Below is a small trained network, with its code and all its weights. Each question gives an input and a target symbol and asks what happens when units are switched off, that is, made to give their printed mean instead of their output.

import numpy as np


def w(rows, s, z=0):
    codes = np.array(rows[::2]) - 128.0
    scale = np.full(codes.shape[1], s)
    scale[-1] = z or s
    return codes * scale


def f(y):
    return np.maximum(y, 0)


def softmax(a):
    e = np.exp(a - a.max(-1, keepdims=True))
    return e / e.sum(-1, keepdims=True)


def log_softmax(a):
    a = a - a.max(-1, keepdims=True)
    return a - np.log(np.exp(a).sum(-1, keepdims=True))


def net(x, mask):
    ids = ['βεηλμξπστφψ'.index(c) for c in x.split()]
    T = len(ids)
    res = E[ids] + P[:T]
    u = 0
    for l in range(2):
        q, k, v = (res @ M[l].T for M in (Q, K, V))
        z = softmax(np.where(np.tri(T) > 0, q @ k.T / 2**0.5, -1e9)) @ v
        res = res + np.where(mask[u], z, O[l][:, -1]) @ O[l][:, :-1]
        u += 1
        y = f(res @ A[l][:, :-1].T + A[l][:, -1])
        res = res + np.where(mask[u : u + 4], y, B[l][:, -1]) @ B[l][:, :-1]
        u += 4
    return log_softmax(res[-1] @ U[:, :-1].T + U[:, -1])


Q, K, V, O, A, B = {}, {}, {}, {}, {}, {}
E = w([
[134,82,155,254,98,145,45,129,149,200,105,187],'β',
[79,133,42,104,178,107,73,105,205,186,142,128],'ε',
[162,152,98,152,160,94,69,147,177,105,126,186],'η',
[17,84,229,61,103,69,67,185,157,117,120,148],'λ',
[191,89,161,233,60,145,125,220,137,165,137,156],'μ',
[201,109,111,96,108,81,145,166,152,195,191,171],'ξ',
[64,119,12,78,122,27,102,120,147,117,43,70],'π',
[35,54,153,151,112,135,13,72,118,139,78,151],'σ',
[124,156,75,195,134,87,242,54,92,128,50,111],'τ',
[91,138,100,141,136,112,99,112,44,133,95,97],'φ',
[108,187,105,94,171,146,197,117,52,55,161,143],'ψ',
],0.018)
P = w([
[100,190,162,80,170,246,129,107,100,174,96,222],'0',
[137,146,138,146,89,83,150,173,110,138,72,106],'1',
[144,144,89,151,101,123,161,193,116,167,77,126],'2',
[151,115,99,132,95,157,178,233,107,152,78,145],'3',
[170,164,114,121,116,68,137,132,121,122,149,135],'4',
[164,132,141,118,126,72,148,140,117,110,150,144],'5',
[151,132,129,152,127,96,154,124,145,124,158,143],'6',
[144,161,127,146,131,121,152,156,114,105,142,144],'7',
[165,159,95,138,138,102,154,134,137,129,167,137],'8',
[153,155,121,145,141,142,148,161,101,105,140,149],'9',
],0.013)
Q[0] = w([
[137,140,159,172,113,133,90,39,142,93,242,2],'L0H0',
[218,178,135,249,29,66,139,103,165,129,162,213],'L0H0',
],0.005)
K[0] = w([
[78,104,95,130,140,98,149,202,145,148,157,35],'L0H0',
[148,152,202,125,137,149,124,92,1,133,82,177],'L0H0',
],0.0084)
V[0] = w([
[248,146,142,106,132,237,107,122,143,106,242,110],'L0H0',
[109,124,234,119,32,3,188,212,179,85,121,106],'L0H0',
],0.0049)
O[0] = w([
[245,116,61,168,54,158,84,167,86,199,202,175,39],'L0H0',
[63,158,125,11,9,99,163,117,152,106,16,176,3],'L0H0',
],0.012,0.0051)
A[0] = w([
[72,82,104,26,165,194,226,91,113,173,48,12,142],'L0N0',
[66,134,63,207,73,84,237,136,37,62,139,128,254],'L0N1',
[149,70,144,219,116,142,53,141,167,121,62,139,237],'L0N2',
[193,161,136,184,197,76,165,121,148,102,3,219,235],'L0N3',
],0.0056,0.0019)
B[0] = w([
[195,238,130,209,149,135,144,107,149,114,140,126,184],'L0N0',
[66,71,169,86,91,25,17,183,215,116,89,128,175],'L0N1',
[47,65,155,103,92,93,246,134,207,164,149,82,255],'L0N2',
[211,149,141,130,98,152,111,151,122,245,122,105,215],'L0N3',
],0.011,0.01)
Q[1] = w([
[1,168,38,63,143,182,49,38,68,17,97,102],'L1H0',
[132,109,119,146,107,62,103,5,109,93,145,201],'L1H0',
],0.0052)
K[1] = w([
[156,4,22,7,58,100,140,17,202,3,103,62],'L1H0',
[186,107,45,153,127,51,169,109,223,122,94,148],'L1H0',
],0.0053)
V[1] = w([
[31,27,218,190,74,113,233,141,255,83,127,80],'L1H0',
[14,84,184,90,145,125,7,70,110,193,149,112],'L1H0',
],0.0064)
O[1] = w([
[212,60,124,70,149,98,64,150,56,240,134,55,247],'L1H0',
[254,28,201,244,30,146,239,111,100,77,64,84,186],'L1H0',
],0.0084,0.011)
A[1] = w([
[184,82,135,95,162,116,137,127,104,215,77,133,145],'L1N0',
[156,161,143,116,91,118,135,183,161,193,114,174,173],'L1N1',
[25,158,79,64,110,124,145,121,124,139,74,254,1],'L1N2',
[185,167,148,220,79,140,196,105,132,82,83,209,48],'L1N3',
],0.0064,0.003)
B[1] = w([
[114,154,134,118,112,135,159,100,119,98,204,112,250],'L1N0',
[141,144,98,122,136,154,189,80,106,133,107,168,184],'L1N1',
[164,110,138,135,131,202,2,164,132,90,138,199,153],'L1N2',
[71,95,63,98,142,155,102,93,129,152,79,99,171],'L1N3',
],0.014,0.024)
U = w([
[138,85,114,62,155,156,75,157,132,126,135,82,100],'β',
[187,1,136,138,233,77,88,139,158,135,109,169,185],'ε',
[78,125,76,181,112,66,157,125,84,66,184,187,81],'η',
[166,182,165,132,91,147,206,87,113,57,130,202,188],'λ',
[92,113,81,101,127,95,120,152,44,205,135,201,132],'μ',
[172,94,145,142,106,111,81,147,152,144,149,196,174],'ξ',
[117,165,182,154,188,119,160,154,126,129,142,163,135],'π',
[225,126,153,185,79,156,125,94,137,107,147,178,2],'σ',
[160,124,136,141,155,116,171,156,154,135,133,189,121],'τ',
[156,89,98,106,135,151,154,78,93,79,99,157,185],'φ',
[121,131,94,144,64,144,118,80,105,56,167,171,118],'ψ',
],0.0066,0.0031)

Each question gives the input, a string of symbols that net reads in full, and the target symbol t.
The units are the heads (2 rows each of Q, K, V and O) and the neurons (one row each of A and B). Each row of codes is followed by its name. A weight is (code - 128) times the scale printed after its matrix; where a second scale follows, it is the last column's (O, A, B and U).
mask holds one flag per unit, layer by layer, with each layer's heads first. A switched-off unit (its flag False) gives its mean, the last column of its rows in O or B, instead of its output. The means were averaged over made-up inputs and are rounded, as every weight is.
A unit's drop is (log p(t) with every unit on - log p(t) with that unit switched off) / (log p(t) with every unit on - log p(t) with every unit switched off).
The circuit of an input: a set's keep is (log p(t) with only the set's units on - log p(t) with every unit switched off) / (log p(t) with every unit on - log p(t) with every unit switched off). Starting from all 10 units, units are removed one at a time, each time the one whose removal leaves the highest keep (on an exact tie, the one counted first), for as long as the keep stays at least 0.8.
units of the circuit, in order: the units of the circuit, biggest drop first
unit that matters most: the unit with the biggest drop
k most important neurons: the k neurons with the biggest drops, biggest first
k most important neurons of layer l: the k neurons of layer l with the biggest drops, biggest first
input β β β φ μ η β ε η, target σ: most important neuron : L1N0
input π σ ε φ, target π: units of the circuit, in order : L0N0, L0H0, L0N2, L1H0
input μ β ψ β, target μ: units of the circuit, in order : L1H0, L0H0
input ξ β β μ, target ψ: 3 most important neurons : L0N2, L1N2, L1N3
input σ μ β β λ ξ σ β μ, target β: 2 most important neurons : L0N3, L1N0
input ε β λ, target ε: 3 most important neurons of layer 1 : L1N0, L1N1, L1N3
input π β ε λ, target π: 3 most important neurons of layer 0 : L0N0, L0N2, L0N1
input β ε β φ, target β: 2 most important neurons : L0N2, L1N0
input ε β φ ε, target ε: units of the circuit, in order : L1N0, L0H0, L0N3
input π ε ε, target π: units of the circuit, in order : L0H0, L0N0, L1H0, L0N2
input ε β β β ξ π ε β ε μ, target φ: units of the circuit, in order : L1H0, L1N3, L0H0
input ψ η ψ τ, target η: units of the circuit, in order : L0H0, L1H0
input β λ β π ξ σ φ ε φ τ, target σ: 3 most important neurons of layer 0 : L0N3, L0N2, L0N0
input τ π η β β φ β μ, target π: 3 most important neurons of layer 0 : L0N0, L0N2, L0N3
input π τ β β μ, target ξ: unit that matters most : L0N0
input τ ψ π β, target π: units of the circuit, in order : L0H0, L0N2, L1H0
input ε μ β λ β β ψ ψ, target β: 2 most important neurons : L0N1, L0N2
input τ β β ε ψ φ β λ ξ, target π: 3 most important neurons : L0N1, L0N0, L0N2
input ε β ε β φ β β, target φ: 2 most important neurons : L1N3, L0N2
input ε φ η β ε η ε β ξ, target φ: most important neuron : L1N3
